Below is a small trained network, with its code and all its weights. Each question gives an input and a class and asks what happens when units are switched off, that is, made to give their printed mean instead of their output.

import numpy as np


def w(rows, s, z=0):
    codes = np.array(rows[::2]) - 128.0
    scale = np.full(codes.shape[1], s)
    scale[-1] = z or s
    return codes * scale


def norm(h):
    return h / np.sqrt((h * h).mean(-1, keepdims=True) + 1e-5)


def f(y):
    return np.maximum(y, 0)


def log_softmax(a):
    a = a - a.max(-1, keepdims=True)
    return a - np.log(np.exp(a).sum(-1, keepdims=True))


def net(x, mask):
    res = np.array(x, float).reshape(1, 8) / 4 @ E
    u = 0
    for l in range(2):
        y = f(norm(res) @ A[l][:, :-1].T + A[l][:, -1])
        res = res + np.where(mask[u : u + 13], y, B[l][:, -1]) @ B[l][:, :-1]
        u += 13
    return log_softmax(norm(res)[-1] @ U[:, :-1].T + U[:, -1])


A, B = {}, {}
E = w([
[104,188,128,108,100,240,122,132],'x0',
[142,135,6,106,5,126,82,61],'x1',
[151,91,131,151,82,156,183,181],'x2',
[133,153,178,51,90,62,190,133],'x3',
[231,71,114,126,176,113,145,84],'x4',
[153,130,165,65,168,158,209,108],'x5',
[143,126,120,114,176,111,76,215],'x6',
[90,195,147,118,130,101,135,137],'x7',
],0.012)
A[0] = w([
[161,56,166,159,230,88,116,210,132],'0.n1',
[102,129,101,122,94,143,128,172,67],'0.n2',
[100,121,13,178,93,132,13,191,136],'0.n3',
[168,73,106,143,180,154,96,40,89],'0.n4',
[46,171,171,163,180,211,79,150,171],'0.n5',
[124,138,134,161,70,30,49,103,102],'0.n6',
[105,123,44,175,111,123,46,179,142],'0.n7',
[104,105,81,30,122,167,92,64,57],'0.n8',
[152,165,120,90,235,57,72,86,105],'0.n9',
[137,89,153,118,151,101,101,130,1],'0.n10',
[137,104,146,147,188,118,140,151,52],'0.n11',
[253,108,106,123,197,217,122,137,126],'0.n12',
[126,43,111,212,154,102,143,14,90],'0.n13',
],0.027,0.0063)
B[0] = w([
[75,74,128,125,137,124,80,243,228],'0.n1',
[125,99,173,121,111,132,109,66,155],'0.n2',
[253,60,110,152,25,187,124,48,251],'0.n3',
[151,94,122,82,70,168,142,54,205],'0.n4',
[98,211,132,120,173,202,107,179,221],'0.n5',
[117,188,90,77,87,71,106,197,208],'0.n6',
[213,97,137,172,40,189,121,87,218],'0.n7',
[104,82,52,86,76,180,98,129,185],'0.n8',
[123,134,167,120,195,85,135,40,196],'0.n9',
[128,105,150,121,160,120,133,120,145],'0.n10',
[80,110,81,95,112,115,90,155,167],'0.n11',
[201,174,93,173,45,159,99,134,221],'0.n12',
[211,118,91,225,124,183,162,68,217],'0.n13',
],0.037,0.023)
A[1] = w([
[97,173,114,137,152,158,109,131,87],'1.n1',
[127,134,184,80,101,103,164,110,61],'1.n2',
[112,215,184,175,253,143,182,25,49],'1.n3',
[86,55,166,148,177,48,136,122,3],'1.n4',
[190,146,133,218,61,130,222,99,115],'1.n5',
[92,171,120,135,158,169,94,114,111],'1.n6',
[149,69,68,194,146,163,137,62,47],'1.n7',
[70,74,159,126,66,142,240,84,58],'1.n8',
[80,159,159,151,127,144,153,136,92],'1.n9',
[128,124,126,126,138,130,131,126,89],'1.n10',
[74,65,144,131,145,78,147,113,21],'1.n11',
[103,130,93,124,135,172,168,59,35],'1.n12',
[56,117,159,106,144,140,217,162,126],'1.n13',
],0.025,0.0045)
B[1] = w([
[121,68,137,136,128,163,197,163,155],'1.n1',
[76,93,74,98,85,162,167,118,132],'1.n2',
[104,111,181,96,154,132,248,21,151],'1.n3',
[157,78,168,175,205,56,119,102,140],'1.n4',
[190,167,3,211,186,76,143,137,254],'1.n5',
[104,90,196,179,74,125,200,179,161],'1.n6',
[151,74,184,50,64,112,137,90,230],'1.n7',
[191,143,158,124,83,145,135,92,153],'1.n8',
[150,133,137,111,156,189,135,120,141],'1.n9',
[130,122,130,146,134,122,136,137,128],'1.n10',
[100,79,132,112,138,88,144,87,135],'1.n11',
[161,159,210,163,105,154,82,159,168],'1.n12',
[143,165,161,145,104,132,24,42,143],'1.n13',
],0.032,0.024)
U = w([
[238,99,77,147,55,161,123,58,192],'0',
[91,165,193,121,177,161,214,92,121],'1',
[78,173,64,41,100,51,130,113,52],'2',
[82,120,145,142,133,191,72,250,132],'3',
[155,210,59,158,168,50,163,134,3],'4',
[63,66,164,106,234,3,96,147,90],'5',
],0.016,0.0059)

Each question gives the input, the list of numbers given to net, and the class t.
The units are the neurons (one row each of A and B). Each row of codes is followed by its name. A weight is (code - 128) times the scale printed after its matrix; where a second scale follows, it is the last column's (A, B and U).
mask holds one flag per neuron, layer by layer. A switched-off neuron (its flag False) gives its mean, the last column of its row in B, instead of its output. The means were averaged over made-up inputs and are rounded, as every weight is.
A unit's drop is (log p(t) with every unit on - log p(t) with that unit switched off) / (log p(t) with every unit on - log p(t) with every unit switched off).
The circuit of an input: a set's keep is (log p(t) with only the set's units on - log p(t) with every unit switched off) / (log p(t) with every unit on - log p(t) with every unit switched off). Starting from the 12 units with the biggest drops (on a tie, the unit counted first), units are removed one at a time, each time the one whose removal leaves the highest keep (on an exact tie, the one counted first), for as long as the keep stays at least 0.8.
circuit, biggest first: the units of the circuit, biggest drop first
most important unit: the unit with the biggest drop
k most important neurons: the k neurons with the biggest drops, biggest first
k most important neurons of layer l: the k neurons of layer l with the biggest drops, biggest first
drop when u is switched off: that unit's drop, to one decimal
input [-6,-7,-6,-3,2,-6,2,4], class 5: circuit, biggest first -> 0.n9, 0.n1, 0.n12
input [8,-5,0,-2,3,-6,6,6], class 3: circuit, biggest first -> 0.n5, 0.n1
input [-4,-4,1,-6,-6,8,-6,-1], class 3: most important unit -> 0.n9
input [-2,2,4,-1,-5,0,-6,8], class 3: 2 most important neurons of layer 1 -> 1.n5, 1.n7
input [5,-7,-8,3,5,2,7,5], class 3: 2 most important neurons -> 0.n1, 0.n5
input [-1,-4,7,5,8,8,0,2], class 3: 2 most important neurons -> 0.n3, 0.n1
input [5,-3,5,6,-8,6,-1,-3], class 1: 2 most important neurons -> 0.n3, 0.n1
input [6,-5,-7,-3,1,0,7,-7], class 3: 2 most important neurons of layer 0 -> 0.n5, 0.n1
input [8,-4,4,6,-3,-7,-8,2], class 1: 2 most important neurons -> 0.n1, 0.n3
input [0,-1,-4,0,-7,2,-3,6], class 1: 2 most important neurons -> 0.n1, 1.n3
input [-8,3,0,5,1,2,-3,2], class 4: 2 most important neurons -> 0.n3, 0.n6
input [0,-4,0,7,-3,-6,0,-8], class 3: 3 most important neurons of layer 0 -> 0.n9, 0.n1, 0.n6
input [4,-6,1,-2,-5,-2,-2,7], class 1: 2 most important neurons -> 0.n1, 1.n3
input [3,-4,0,-1,0,2,-5,-1], class 1: most important neuron -> 0.n3
input [8,-2,2,3,0,-5,-8,4], class 1: drop when 0.n1 is switched off -> 0.3
input [1,-5,-8,-6,-8,8,-3,-2], class 1: drop when 0.n8 is switched off -> 0.0
input [-3,-6,2,6,-1,-3,-4,-5], class 5: drop when 0.n5 is switched off -> 0.2
